Below are the code and all the weights of a small trained network. Each question names an input and a target symbol and asks about switching units off, where a switched-off unit gives its printed mean instead of its output.

import numpy as np


def w(rows, s, z=0):
    codes = np.array(rows[::2]) - 128.0
    scale = np.full(codes.shape[1], s)
    scale[-1] = z or s
    return codes * scale


def f(y):
    return y / 2 * (1 + np.tanh(0.7978845608 * (y + 0.044715 * y**3)))


def softmax(a):
    e = np.exp(a - a.max(-1, keepdims=True))
    return e / e.sum(-1, keepdims=True)


def log_softmax(a):
    a = a - a.max(-1, keepdims=True)
    return a - np.log(np.exp(a).sum(-1, keepdims=True))


def net(x, mask):
    ids = ['ΓΔΦΨεζμξπστ'.index(c) for c in x.split()]
    T = len(ids)
    res = E[ids] + P[:T]
    r = res
    for j in range(2):
        rows = slice(4 * j, 4 * j + 4)
        q, k, v = (r @ M[0][rows].T for M in (Q, K, V))
        z = softmax(np.where(np.tri(T) > 0, q @ k.T / 4**0.5, -1e9)) @ v
        o = O[0][rows]
        res = res + np.where(mask[j], z, o[:, -1]) @ o[:, :-1]
    y = f(res @ A[0][:, :-1].T + A[0][:, -1])
    res = res + np.where(mask[2:6], y, B[0][:, -1]) @ B[0][:, :-1]
    return log_softmax(res[-1] @ U[:, :-1].T + U[:, -1])


Q, K, V, O, A, B = {}, {}, {}, {}, {}, {}
E = w([
[102,160,125,123,190,121,209,88],'Γ',
[108,124,172,190,126,100,140,115],'Δ',
[182,105,148,125,52,204,52,122],'Φ',
[122,137,106,145,126,164,161,59],'Ψ',
[112,183,145,96,223,2,225,200],'ε',
[129,185,130,106,134,168,127,159],'ζ',
[93,143,166,137,190,110,149,144],'μ',
[79,178,128,175,170,137,196,116],'ξ',
[94,110,172,155,168,150,100,113],'π',
[132,129,131,114,123,235,83,92],'σ',
[150,156,114,146,77,139,176,82],'τ',
],0.019)
P = w([
[46,124,105,152,148,75,85,137],'0',
[161,167,116,119,153,119,116,67],'1',
[77,186,210,92,108,201,149,134],'2',
[79,99,110,46,84,151,83,81],'3',
[180,198,133,114,177,110,113,82],'4',
[143,119,177,119,158,165,234,180],'5',
[89,50,111,7,87,126,84,83],'6',
[189,208,147,119,161,93,115,83],'7',
[123,54,194,64,100,202,202,183],'8',
[88,98,76,32,64,144,119,49],'9',
],0.018)
Q[0] = w([
[187,97,137,233,185,131,111,131],'head 1',
[112,120,210,110,120,180,202,164],'head 1',
[212,127,123,181,110,112,127,145],'head 1',
[141,145,190,186,171,200,131,173],'head 1',
[175,99,117,90,135,189,138,164],'head 2',
[65,123,208,9,94,191,168,157],'head 2',
[67,150,150,75,110,120,69,54],'head 2',
[141,108,218,100,74,183,146,133],'head 2',
],0.011)
K[0] = w([
[209,185,204,38,147,139,142,58],'head 1',
[66,4,94,66,108,90,144,116],'head 1',
[144,180,177,84,109,134,110,95],'head 1',
[162,76,167,79,79,144,186,59],'head 1',
[124,70,109,39,143,171,121,143],'head 2',
[34,63,11,133,87,95,104,176],'head 2',
[97,150,138,235,112,84,93,152],'head 2',
[101,108,104,100,88,125,161,124],'head 2',
],0.011)
V[0] = w([
[108,124,109,253,84,140,54,118],'head 1',
[83,129,29,114,126,181,105,79],'head 1',
[164,149,62,144,100,169,196,133],'head 1',
[100,60,155,134,143,149,138,105],'head 1',
[172,113,159,102,153,174,107,147],'head 2',
[84,113,129,159,167,105,124,86],'head 2',
[114,134,50,77,108,100,143,122],'head 2',
[229,76,122,156,80,59,131,93],'head 2',
],0.013)
O[0] = w([
[64,65,121,181,147,181,127,57,170],'head 1',
[74,138,144,32,248,95,91,122,204],'head 1',
[84,157,72,90,111,173,126,196,1],'head 1',
[186,45,99,165,218,66,228,103,125],'head 1',
[84,100,224,145,99,50,115,89,83],'head 2',
[224,179,89,37,139,93,200,103,190],'head 2',
[147,158,172,60,164,174,83,136,168],'head 2',
[77,223,66,217,219,159,97,127,8],'head 2',
],0.011,0.0078)
A[0] = w([
[117,121,125,67,138,93,109,78,151],'neuron 1',
[105,108,175,107,109,162,167,113,83],'neuron 2',
[106,57,2,97,156,86,83,89,3],'neuron 3',
[36,111,17,114,120,99,67,124,89],'neuron 4',
],0.0096,0.0049)
B[0] = w([
[158,176,67,251,126,140,55,144,254],'neuron 1',
[107,107,122,190,95,51,134,222,197],'neuron 2',
[97,138,206,144,108,190,204,129,194],'neuron 3',
[63,70,29,63,13,96,113,126,160],'neuron 4',
],0.011,0.016)
U = w([
[160,187,28,122,193,108,62,39,254],'Γ',
[108,156,106,128,187,233,164,181,91],'Δ',
[135,86,11,26,133,73,120,122,96],'Φ',
[96,122,212,52,142,199,235,104,153],'Ψ',
[147,74,117,102,170,140,183,82,60],'ε',
[34,93,98,96,80,91,178,196,110],'ζ',
[92,183,33,116,110,16,34,110,118],'μ',
[132,84,63,120,154,152,181,177,107],'ξ',
[98,69,1,58,161,142,159,178,207],'π',
[157,53,9,99,162,63,122,88,14],'σ',
[80,209,232,167,142,146,134,120,111],'τ',
],0.0062,0.0034)

Each question gives the input, a string of symbols that net reads in full, and the target symbol t.
The units are the heads (4 rows each of Q, K, V and O) and the neurons (one row each of A and B). Each row of codes is followed by its name. A weight is (code - 128) times the scale printed after its matrix; where a second scale follows, it is the last column's (O, A, B and U).
mask holds one flag per unit, heads first, then neurons. A switched-off unit (its flag False) gives its mean, the last column of its rows in O or B, instead of its output. The means were averaged over made-up inputs and are rounded, as every weight is.
A unit's drop is (log p(t) with every unit on - log p(t) with that unit switched off) / (log p(t) with every unit on - log p(t) with every unit switched off).
The circuit of an input: a set's keep is (log p(t) with only the set's units on - log p(t) with every unit switched off) / (log p(t) with every unit on - log p(t) with every unit switched off). Starting from all 6 units, units are removed one at a time, each time the one whose removal leaves the highest keep (on an exact tie, the one counted first), for as long as the keep stays at least 0.8.
units of the circuit, in order: the units of the circuit, biggest drop first
most important unit: the unit with the biggest drop
top k neurons: the k neurons with the biggest drops, biggest first
heads that matter: for each layer, one digit per head in row order, 1 if its drop is at least 0.15 and else 0, layers parted by /
input Δ ζ ξ, target ε: units of the circuit, in order -> (head 1; head 2)
input ε Φ ε, target Ψ: units of the circuit, in order -> (head 1; neuron 1; head 2)
input μ μ ε Ψ Ψ ζ μ, target σ: units of the circuit, in order -> (head 1; head 2)
input σ Φ ε ε ξ Φ σ ε Φ ε, target τ: units of the circuit, in order -> (neuron 3; head 1; neuron 1)
input Φ ζ μ Δ ε π μ, target ζ: top 2 neurons -> (neuron 4; neuron 3)
input ζ ζ ξ τ, target μ: top 2 neurons -> (neuron 1; neuron 2)
input ζ ξ Φ ζ τ Ψ ζ, target μ: heads that matter -> 10
input ζ ε Δ τ ζ Φ, target Δ: heads that matter -> 11
input Φ ζ μ π, target ζ: units of the circuit, in order -> (neuron 4; head 1; neuron 3; head 2)
input ζ ζ σ π μ ε μ, target μ: units of the circuit, in order -> (neuron 1; head 1)
input σ Γ σ Φ μ σ π Φ ε, target σ: top neuron -> (neuron 3)
input ε τ Ψ τ ε ξ ζ Ψ τ π, target Φ: top 2 neurons -> (neuron 3; neuron 1)
input ε Φ μ ζ Γ τ ε Δ ζ, target Ψ: heads that matter -> 11
input Φ Φ π Φ, target ζ: heads that matter -> 11
input Φ Φ ζ σ ζ Φ, target μ: units of the circuit, in order -> (head 1; head 2; neuron 1; neuron 3)
input τ ε ε ε Φ τ Φ ε ζ Φ, target π: heads that matter -> 11
input Φ σ Γ ε Γ τ, target Ψ: units of the circuit, in order -> (neuron 1)
input ε ξ τ Γ ζ ξ Φ, target Φ: units of the circuit, in order -> (head 1; head 2; neuron 1)
input Φ μ τ ε, target ζ: units of the circuit, in order -> (head 1; neuron 4; neuron 3; head 2)
input π μ ζ π ε ε τ μ π, target Δ: most important unit -> head 2
input ζ Φ ε Φ μ Φ π, target μ: top 2 neurons -> (neuron 1; neuron 2)
input ζ ε τ, target ζ: heads that matter -> 01
input ε ζ ξ Φ, target Φ: heads that matter -> 11
input Γ τ τ ζ Φ ε μ μ Δ Φ, target Γ: units of the circuit, in order -> (neuron 1; neuron 4)
input Φ ξ Φ Φ Φ τ Φ Φ Φ Ψ, target ζ: top 3 neurons -> (neuron 4; neuron 3; neuron 2)
input Φ ε Φ Φ Φ Φ σ Φ Γ, target μ: units of the circuit, in order -> (head 1; neuron 1; head 2; neuron 3)
input Ψ μ ζ ε Φ Φ ξ, target Δ: most important unit -> neuron 3
input ε ζ σ ζ, target Φ: units of the circuit, in order -> (head 2; neuron 3)
